Below are the code and all the weights of a small trained network. Each question names an input and a class and asks about switching units off, where a switched-off unit gives its printed mean instead of its output.

import numpy as np


def w(rows, s, z=0):
    codes = np.array(rows[::2]) - 128.0
    scale = np.full(codes.shape[1], s)
    scale[-1] = z or s
    return codes * scale


def norm(h):
    return h / np.sqrt((h * h).mean(-1, keepdims=True) + 1e-5)


def f(y):
    return y / 2 * (1 + np.tanh(0.7978845608 * (y + 0.044715 * y**3)))


def log_softmax(a):
    a = a - a.max(-1, keepdims=True)
    return a - np.log(np.exp(a).sum(-1, keepdims=True))


def net(x, mask):
    res = np.array(x, float).reshape(1, 6) / 4 @ E
    u = 0
    for l in range(2):
        y = f(norm(res) @ A[l][:, :-1].T + A[l][:, -1])
        res = res + np.where(mask[u : u + 5], y, B[l][:, -1]) @ B[l][:, :-1]
        u += 5
    return log_softmax(norm(res)[-1] @ U[:, :-1].T + U[:, -1])


A, B = {}, {}
E = w([
[127,129,128,128],'x0',
[42,117,149,89],'x1',
[168,63,200,14],'x2',
[166,228,96,50],'x3',
[127,128,128,127],'x4',
[133,79,2,73],'x5',
],0.0065)
A[0] = w([
[139,163,121,120,24],'0.n0',
[138,1,61,182,94],'0.n1',
[74,102,89,196,72],'0.n2',
[191,53,162,117,155],'0.n3',
[124,39,163,205,2],'0.n4',
],0.012,0.0036)
B[0] = w([
[171,187,127,106,115],'0.n0',
[69,154,80,105,254],'0.n1',
[236,139,96,181,207],'0.n2',
[157,37,123,204,213],'0.n3',
[9,253,142,121,202],'0.n4',
],0.017,0.0043)
A[1] = w([
[154,152,225,223,4],'1.n0',
[118,187,208,138,90],'1.n1',
[107,81,13,122,3],'1.n2',
[242,207,141,60,221],'1.n3',
[137,181,53,255,73],'1.n4',
],0.012,0.0037)
B[1] = w([
[219,200,8,103,177],'1.n0',
[163,118,83,17,171],'1.n1',
[231,251,205,93,182],'1.n2',
[65,130,121,220,227],'1.n3',
[106,10,200,92,254],'1.n4',
],0.014,0.0079)
U = w([
[19,247,77,166,114],'0',
[241,245,54,30,82],'1',
[184,20,138,148,43],'2',
[139,152,116,98,253],'3',
],0.011,0.0057)

Each question gives the input, the list of numbers given to net, and the class t.
The units are the neurons (one row each of A and B). Each row of codes is followed by its name. A weight is (code - 128) times the scale printed after its matrix; where a second scale follows, it is the last column's (A, B and U).
mask holds one flag per neuron, layer by layer. A switched-off neuron (its flag False) gives its mean, the last column of its row in B, instead of its output. The means were averaged over made-up inputs and are rounded, as every weight is.
A unit's drop is (log p(t) with every unit on - log p(t) with that unit switched off) / (log p(t) with every unit on - log p(t) with every unit switched off).
The circuit of an input: a set's keep is (log p(t) with only the set's units on - log p(t) with every unit switched off) / (log p(t) with every unit on - log p(t) with every unit switched off). Starting from all 10 units, units are removed one at a time, each time the one whose removal leaves the highest keep (on an exact tie, the one counted first), for as long as the keep stays at least 0.8.
circuit, biggest first: the units of the circuit, biggest drop first
most important unit: the unit with the biggest drop
k most important neurons: the k neurons with the biggest drops, biggest first
k most important neurons of layer l: the k neurons of layer l with the biggest drops, biggest first
input [-1,7,-7,-4,5,-7], class 1: most important unit	1.n0
input [-5,7,-8,5,-6,-5], class 2: circuit, biggest first	[1.n4 0.n4]
input [3,2,-3,8,-4,7], class 0: circuit, biggest first	[1.n3 0.n1 1.n0]
input [-6,-2,6,-7,-7,-5], class 0: 3 most important neurons	[0.n4 1.n4 0.n2]
input [5,1,-7,-1,3,2], class 2: 2 most important neurons	[1.n4 0.n2]
input [2,-2,-7,-7,7,-8], class 1: 2 most important neurons of layer 0	[0.n1 0.n2]
input [5,1,-5,-4,-8,-7], class 1: 2 most important neurons	[1.n0 0.n1]
input [1,7,-3,-5,1,7], class 1: 3 most important neurons	[1.n2 0.n1 0.n2]
input [7,-2,-7,5,-3,-6], class 2: 3 most important neurons	[0.n4 1.n4 1.n2]
input [2,3,-8,-1,5,7], class 2: 2 most important neurons	[0.n2 1.n4]
input [0,-5,8,-8,4,-5], class 0: 3 most important neurons	[0.n4 1.n4 0.n2]
input [-6,2,8,7,2,3], class 2: 3 most important neurons	[0.n1 0.n4 0.n3]
input [1,6,-1,-5,5,8], class 1: 2 most important neurons of layer 1	[1.n2 1.n3]
input [0,-2,-2,6,-6,0], class 0: most important unit	0.n3
input [6,-1,6,-7,-7,-2], class 0: 3 most important neurons	[0.n4 1.n4 0.n2]
input [-3,-4,3,7,-1,2], class 0: 2 most important neurons	[1.n3 1.n4]
input [2,2,2,7,-7,-7], class 0: 3 most important neurons	[1.n3 0.n3 1.n2]
input [-1,4,-1,2,0,0], class 3: 2 most important neurons of layer 0	[0.n1 0.n2]
input [6,-2,7,7,0,-3], class 0: 2 most important neurons of layer 1	[1.n3 1.n4]
input [3,-2,4,7,2,5], class 0: circuit, biggest first	[1.n3]
input [4,-4,-6,-5,8,-5], class 2: 4 most important neurons of layer 1	[1.n4 1.n2 1.n3 1.n0]
input [3,-4,-7,-5,-8,-7], class 1: 2 most important neurons of layer 1	[1.n0 1.n3]
